Below are the code and all the weights of a small trained network. Each question names an input and a target symbol and asks about switching units off, where a switched-off unit gives its printed mean instead of its output.

import numpy as np


def w(rows, s, z=0):
    codes = np.array(rows[::2]) - 128.0
    scale = np.full(codes.shape[1], s)
    scale[-1] = z or s
    return codes * scale


def f(y):
    return np.maximum(y, 0)


def softmax(a):
    e = np.exp(a - a.max(-1, keepdims=True))
    return e / e.sum(-1, keepdims=True)


def log_softmax(a):
    a = a - a.max(-1, keepdims=True)
    return a - np.log(np.exp(a).sum(-1, keepdims=True))


def net(x, mask):
    ids = ['αεηλμφω'.index(c) for c in x.split()]
    T = len(ids)
    res = E[ids] + P[:T]
    u = 0
    for l in range(3):
        q, k, v = (res @ M[l].T for M in (Q, K, V))
        z = softmax(np.where(np.tri(T) > 0, q @ k.T / 3**0.5, -1e9)) @ v
        res = res + np.where(mask[u], z, O[l][:, -1]) @ O[l][:, :-1]
        u += 1
        y = f(res @ A[l][:, :-1].T + A[l][:, -1])
        res = res + np.where(mask[u : u + 4], y, B[l][:, -1]) @ B[l][:, :-1]
        u += 4
    return log_softmax(res[-1] @ U[:, :-1].T + U[:, -1])


Q, K, V, O, A, B = {}, {}, {}, {}, {}, {}
E = w([
[4,182,112,71,90],'α',
[83,167,58,217,153],'ε',
[150,42,118,224,120],'η',
[130,82,75,62,161],'λ',
[162,67,222,67,148],'μ',
[167,193,199,95,218],'φ',
[72,142,197,170,187],'ω',
],0.013)
P = w([
[118,167,111,142,78],'0',
[105,139,128,135,115],'1',
[109,122,130,128,152],'2',
[96,105,137,128,197],'3',
[76,87,131,129,220],'4',
[58,69,143,129,253],'5',
],0.0067)
Q[0] = w([
[3,253,156,249,32],'0.h0',
[182,157,77,109,114],'0.h0',
[185,166,228,23,61],'0.h0',
],0.0027)
K[0] = w([
[139,106,225,252,206],'0.h0',
[209,84,136,138,51],'0.h0',
[201,117,162,52,83],'0.h0',
],0.0036)
V[0] = w([
[250,121,142,70,73],'0.h0',
[141,113,92,78,133],'0.h0',
[153,176,138,171,3],'0.h0',
],0.0031)
O[0] = w([
[255,169,107,138,88,5],'0.h0',
[175,137,101,117,178,140],'0.h0',
[183,197,75,180,58,39],'0.h0',
],0.004,0.0015)
A[0] = w([
[168,122,135,254,249,251],'0.n0',
[66,8,27,22,72,183],'0.n1',
[29,89,128,200,145,146],'0.n2',
[36,177,136,81,99,108],'0.n3',
],0.0048,0.0029)
B[0] = w([
[43,35,132,82,172,254],'0.n0',
[250,131,128,48,213,248],'0.n1',
[71,90,118,45,61,221],'0.n2',
[102,184,131,3,30,178],'0.n3',
],0.0056,0.0047)
Q[1] = w([
[49,61,53,90,190],'1.h0',
[223,79,56,126,136],'1.h0',
[226,207,112,247,27],'1.h0',
],0.011)
K[1] = w([
[131,60,191,110,173],'1.h0',
[140,178,179,91,54],'1.h0',
[169,173,52,137,12],'1.h0',
],0.011)
V[1] = w([
[155,31,97,148,92],'1.h0',
[77,149,1,136,139],'1.h0',
[116,152,132,169,171],'1.h0',
],0.0067)
O[1] = w([
[97,8,84,60,66,150],'1.h0',
[67,152,1,119,157,3],'1.h0',
[104,129,141,159,184,99],'1.h0',
],0.008,0.002)
A[1] = w([
[65,155,186,144,103,251],'1.n0',
[126,229,82,176,92,92],'1.n1',
[81,90,81,111,2,68],'1.n2',
[146,222,79,145,123,35],'1.n3',
],0.0066,0.0029)
B[1] = w([
[36,105,160,63,150,252],'1.n0',
[187,176,130,100,41,151],'1.n1',
[225,117,75,160,123,219],'1.n2',
[182,131,129,21,2,144],'1.n3',
],0.0061,0.0042)
Q[2] = w([
[61,9,215,37,169],'2.h0',
[198,136,142,175,80],'2.h0',
[195,181,150,148,145],'2.h0',
],0.012)
K[2] = w([
[87,111,167,92,254],'2.h0',
[163,226,92,170,75],'2.h0',
[94,187,104,210,50],'2.h0',
],0.0085)
V[2] = w([
[216,156,143,84,254],'2.h0',
[81,196,154,156,128],'2.h0',
[156,132,173,133,61],'2.h0',
],0.0074)
O[2] = w([
[236,246,118,212,2,254],'2.h0',
[63,139,167,218,208,75],'2.h0',
[63,91,164,103,59,84],'2.h0',
],0.0074,0.0065)
A[2] = w([
[122,78,148,115,179,140],'2.n0',
[68,43,28,29,166,1],'2.n1',
[156,147,99,60,126,84],'2.n2',
[153,150,3,147,132,183],'2.n3',
],0.006,0.0068)
B[2] = w([
[194,127,119,90,134,183],'2.n0',
[80,187,160,248,2,211],'2.n1',
[108,61,155,138,107,191],'2.n2',
[142,163,80,168,221,253],'2.n3',
],0.0067,0.0057)
U = w([
[84,208,128,31,76,2],'α',
[74,150,74,210,127,121],'ε',
[133,39,112,221,53,120],'η',
[221,139,28,80,160,226],'λ',
[193,64,230,73,70,149],'μ',
[171,213,191,224,102,57],'φ',
[91,102,175,86,253,184],'ω',
],0.0049,0.0023)

Each question gives the input, a string of symbols that net reads in full, and the target symbol t.
The units are the heads (3 rows each of Q, K, V and O) and the neurons (one row each of A and B). Each row of codes is followed by its name. A weight is (code - 128) times the scale printed after its matrix; where a second scale follows, it is the last column's (O, A, B and U).
mask holds one flag per unit, layer by layer, with each layer's heads first. A switched-off unit (its flag False) gives its mean, the last column of its rows in O or B, instead of its output. The means were averaged over made-up inputs and are rounded, as every weight is.
A unit's drop is (log p(t) with every unit on - log p(t) with that unit switched off) / (log p(t) with every unit on - log p(t) with every unit switched off).
The circuit of an input: a set's keep is (log p(t) with only the set's units on - log p(t) with every unit switched off) / (log p(t) with every unit on - log p(t) with every unit switched off). Starting from the 12 units with the biggest drops (on a tie, the unit counted first), units are removed one at a time, each time the one whose removal leaves the highest keep (on an exact tie, the one counted first), for as long as the keep stays at least 0.8.
circuit, biggest first: the units of the circuit, biggest drop first
most important unit: the unit with the biggest drop
k most important neurons: the k neurons with the biggest drops, biggest first
top k neurons in layer l: the k neurons of layer l with the biggest drops, biggest first
drop of u: that unit's drop, to one decimal
input η λ λ λ λ η, target λ: circuit, biggest first -> [2.h0; 0.n1; 1.h0; 2.n1]
input α η ε, target η: most important unit -> 2.n1
input λ α λ λ η, target λ: circuit, biggest first -> [2.h0; 1.h0; 0.n1; 2.n1]
input φ φ η λ, target φ: 2 most important neurons -> [0.n0; 0.n2]
input ε φ φ α, target φ: 2 most important neurons -> [0.n0; 0.n2]
input ω λ φ φ λ, target φ: circuit, biggest first -> [2.h0; 1.h0]
input α α ε, target ε: 2 most important neurons -> [2.n1; 0.n1]
input λ α λ φ ε, target φ: circuit, biggest first -> [2.h0; 1.h0; 0.n0]
input ω α μ, target ω: 2 most important neurons -> [1.n0; 0.n0]
input λ λ μ η, target μ: 3 most important neurons -> [2.n3; 2.n1; 0.n0]
input μ ω ε, target ω: top 2 neurons in layer 0 -> [0.n0; 0.n1]
input λ ω η, target ω: 2 most important neurons -> [0.n0; 0.n1]
input λ λ λ ω μ, target ω: top 2 neurons in layer 0 -> [0.n1; 0.n0]
input λ ε ω η, target ω: most important neuron -> [0.n1]
input ω λ φ ω, target ω: top 2 neurons in layer 0 -> [0.n1; 0.n0]
input μ φ φ μ, target φ: drop of 0.n2 -> 0.2
input λ λ μ φ φ η, target φ: drop of 2.h0 -> 1.2
input α α ω ω λ, target ω: drop of 0.h0 -> 0.1
input ε η λ λ α, target λ: top 2 neurons in layer 0 -> [0.n1; 0.n0]
input α ε α ω, target ω: most important neuron -> [0.n1]
